Below is a small trained network, with its code and all its weights. Each question gives an input and a class and asks what happens when units are switched off, that is, made to give their printed mean instead of their output.

import numpy as np


def w(rows, s, z=0):
    codes = np.array(rows[::2]) - 128.0
    scale = np.full(codes.shape[1], s)
    scale[-1] = z or s
    return codes * scale


def norm(h):
    return h / np.sqrt((h * h).mean(-1, keepdims=True) + 1e-5)


def f(y):
    return y / 2 * (1 + np.tanh(0.7978845608 * (y + 0.044715 * y**3)))


def log_softmax(a):
    a = a - a.max(-1, keepdims=True)
    return a - np.log(np.exp(a).sum(-1, keepdims=True))


def net(x, mask):
    res = np.array(x, float).reshape(1, 6) / 4 @ E
    u = 0
    for l in range(4):
        y = f(norm(res) @ A[l][:, :-1].T + A[l][:, -1])
        res = res + np.where(mask[u : u + 4], y, B[l][:, -1]) @ B[l][:, :-1]
        u += 4
    return log_softmax(norm(res)[-1] @ U[:, :-1].T + U[:, -1])


A, B = {}, {}
E = w([
[162,244,5,120,1,67,123,193,89,147,201],'x0',
[129,97,177,145,197,71,6,167,165,145,202],'x1',
[95,106,147,114,101,128,133,63,171,114,129],'x2',
[137,111,143,169,98,24,99,12,97,150,113],'x3',
[162,183,119,6,139,143,84,120,170,58,98],'x4',
[207,38,94,169,164,173,154,203,145,99,41],'x5',
],0.0074)
A[0] = w([
[38,243,59,11,172,232,238,100,187,131,22,44],'L0N1',
[76,26,201,53,68,41,126,169,157,118,97,252],'L0N2',
[204,81,69,217,85,119,153,253,147,103,91,148],'L0N3',
[182,250,121,53,83,32,50,23,183,173,67,81],'L0N4',
],0.005,0.0025)
B[0] = w([
[37,100,168,56,122,162,198,164,141,86,62,245],'L0N1',
[126,129,120,226,247,125,108,89,130,2,151,190],'L0N2',
[195,167,121,146,61,205,5,188,52,201,170,255],'L0N3',
[159,161,26,80,156,88,97,78,40,68,119,234],'L0N4',
],0.0079,0.0045)
A[1] = w([
[104,168,153,44,158,145,131,67,161,120,119,254],'L1N1',
[170,133,113,166,153,96,112,209,220,105,91,102],'L1N2',
[202,140,141,85,101,149,109,94,36,103,100,99],'L1N3',
[110,1,75,72,191,142,87,131,172,132,158,165],'L1N4',
],0.0072,0.003)
B[1] = w([
[146,168,108,135,70,56,179,108,142,165,126,253],'L1N1',
[169,136,223,236,205,90,52,214,136,181,53,171],'L1N2',
[41,232,2,153,158,103,100,137,157,117,81,214],'L1N3',
[219,53,209,165,173,168,119,211,218,97,97,218],'L1N4',
],0.0083,0.0044)
A[2] = w([
[57,93,167,172,88,99,77,55,151,125,162,65],'L2N1',
[13,123,135,1,84,238,218,139,184,106,61,84],'L2N2',
[83,193,83,125,46,84,185,122,130,186,173,7],'L2N3',
[80,137,127,71,161,224,244,125,150,60,48,202],'L2N4',
],0.0065,0.0015)
B[2] = w([
[95,109,157,198,121,127,189,37,185,182,129,154],'L2N1',
[202,141,196,139,70,195,191,143,220,76,35,253],'L2N2',
[103,66,206,62,202,89,188,141,96,134,67,204],'L2N3',
[164,186,146,118,2,82,173,186,206,104,136,250],'L2N4',
],0.0081,0.006)
A[3] = w([
[124,67,99,142,165,75,60,215,163,156,99,147],'L3N1',
[113,90,140,197,95,125,71,96,131,59,71,3],'L3N2',
[118,90,171,163,113,121,138,2,120,98,161,24],'L3N3',
[181,92,153,150,185,104,124,162,149,136,63,53],'L3N4',
],0.007,0.0014)
B[3] = w([
[128,97,127,101,171,244,107,114,63,139,88,252],'L3N1',
[1,136,114,93,112,158,148,157,219,112,207,164],'L3N2',
[32,73,82,173,102,109,158,121,177,170,117,192],'L3N3',
[163,104,108,63,222,181,71,155,74,137,233,227],'L3N4',
],0.0095,0.004)
U = w([
[102,249,21,53,125,17,104,24,72,12,147,170],'0',
[180,58,214,114,254,229,46,161,152,67,203,244],'1',
[23,30,146,244,120,62,175,14,202,152,214,115],'2',
[80,174,155,83,115,67,144,105,36,157,238,3],'3',
[187,182,180,89,44,188,228,201,218,41,67,210],'4',
[188,170,37,192,96,203,71,248,10,179,144,84],'5',
],0.0077,0.0032)

Each question gives the input, the list of numbers given to net, and the class t.
The units are the neurons (one row each of A and B). Each row of codes is followed by its name. A weight is (code - 128) times the scale printed after its matrix; where a second scale follows, it is the last column's (A, B and U).
mask holds one flag per neuron, layer by layer. A switched-off neuron (its flag False) gives its mean, the last column of its row in B, instead of its output. The means were averaged over made-up inputs and are rounded, as every weight is.
A unit's drop is (log p(t) with every unit on - log p(t) with that unit switched off) / (log p(t) with every unit on - log p(t) with every unit switched off).
The circuit of an input: a set's keep is (log p(t) with only the set's units on - log p(t) with every unit switched off) / (log p(t) with every unit on - log p(t) with every unit switched off). Starting from the 12 units with the biggest drops (on a tie, the unit counted first), units are removed one at a time, each time the one whose removal leaves the highest keep (on an exact tie, the one counted first), for as long as the keep stays at least 0.8.
units of the circuit, in order: the units of the circuit, biggest drop first
k most important neurons: the k neurons with the biggest drops, biggest first
top k neurons in layer l: the k neurons of layer l with the biggest drops, biggest first
drop when u is switched off: that unit's drop, to one decimal
input [8,4,5,6,6,8], class 0: units of the circuit, in order : [L0N4]
input [-6,-2,-5,3,2,-6], class 2: 4 most important neurons : [L0N3, L3N3, L2N1, L0N2]
input [6,4,1,-8,6,2], class 5: units of the circuit, in order : [L1N2, L2N2, L2N3]
input [1,-8,-6,3,-6,-4], class 3: units of the circuit, in order : [L2N2, L2N3]
input [2,1,5,-1,1,2], class 1: 2 most important neurons : [L0N2, L2N4]
input [3,-2,-4,5,5,5], class 0: top 2 neurons in layer 1 : [L1N3, L1N4]
input [1,-4,3,0,-3,-8], class 2: top 2 neurons in layer 2 : [L2N1, L2N4]
input [6,-5,-6,2,7,1], class 0: 3 most important neurons : [L0N4, L1N3, L1N4]
input [-7,-4,0,0,-8,1], class 2: top 2 neurons in layer 3 : [L3N3, L3N1]
input [-6,8,-1,8,3,-5], class 2: 2 most important neurons : [L3N3, L2N1]
input [4,5,-3,-6,4,7], class 5: top 2 neurons in layer 2 : [L2N3, L2N2]
input [3,-2,6,-6,-3,6], class 5: drop when L0N3 is switched off : 1.5
input [2,2,5,-3,3,-7], class 0: drop when L0N4 is switched off : 0.4
input [4,-4,-4,-4,2,7], class 5: units of the circuit, in order : [L0N3]
input [3,5,8,1,1,4], class 1: drop when L1N2 is switched off : 0.0
input [0,-2,8,3,-1,-4], class 2: top 2 neurons in layer 3 : [L3N3, L3N4]
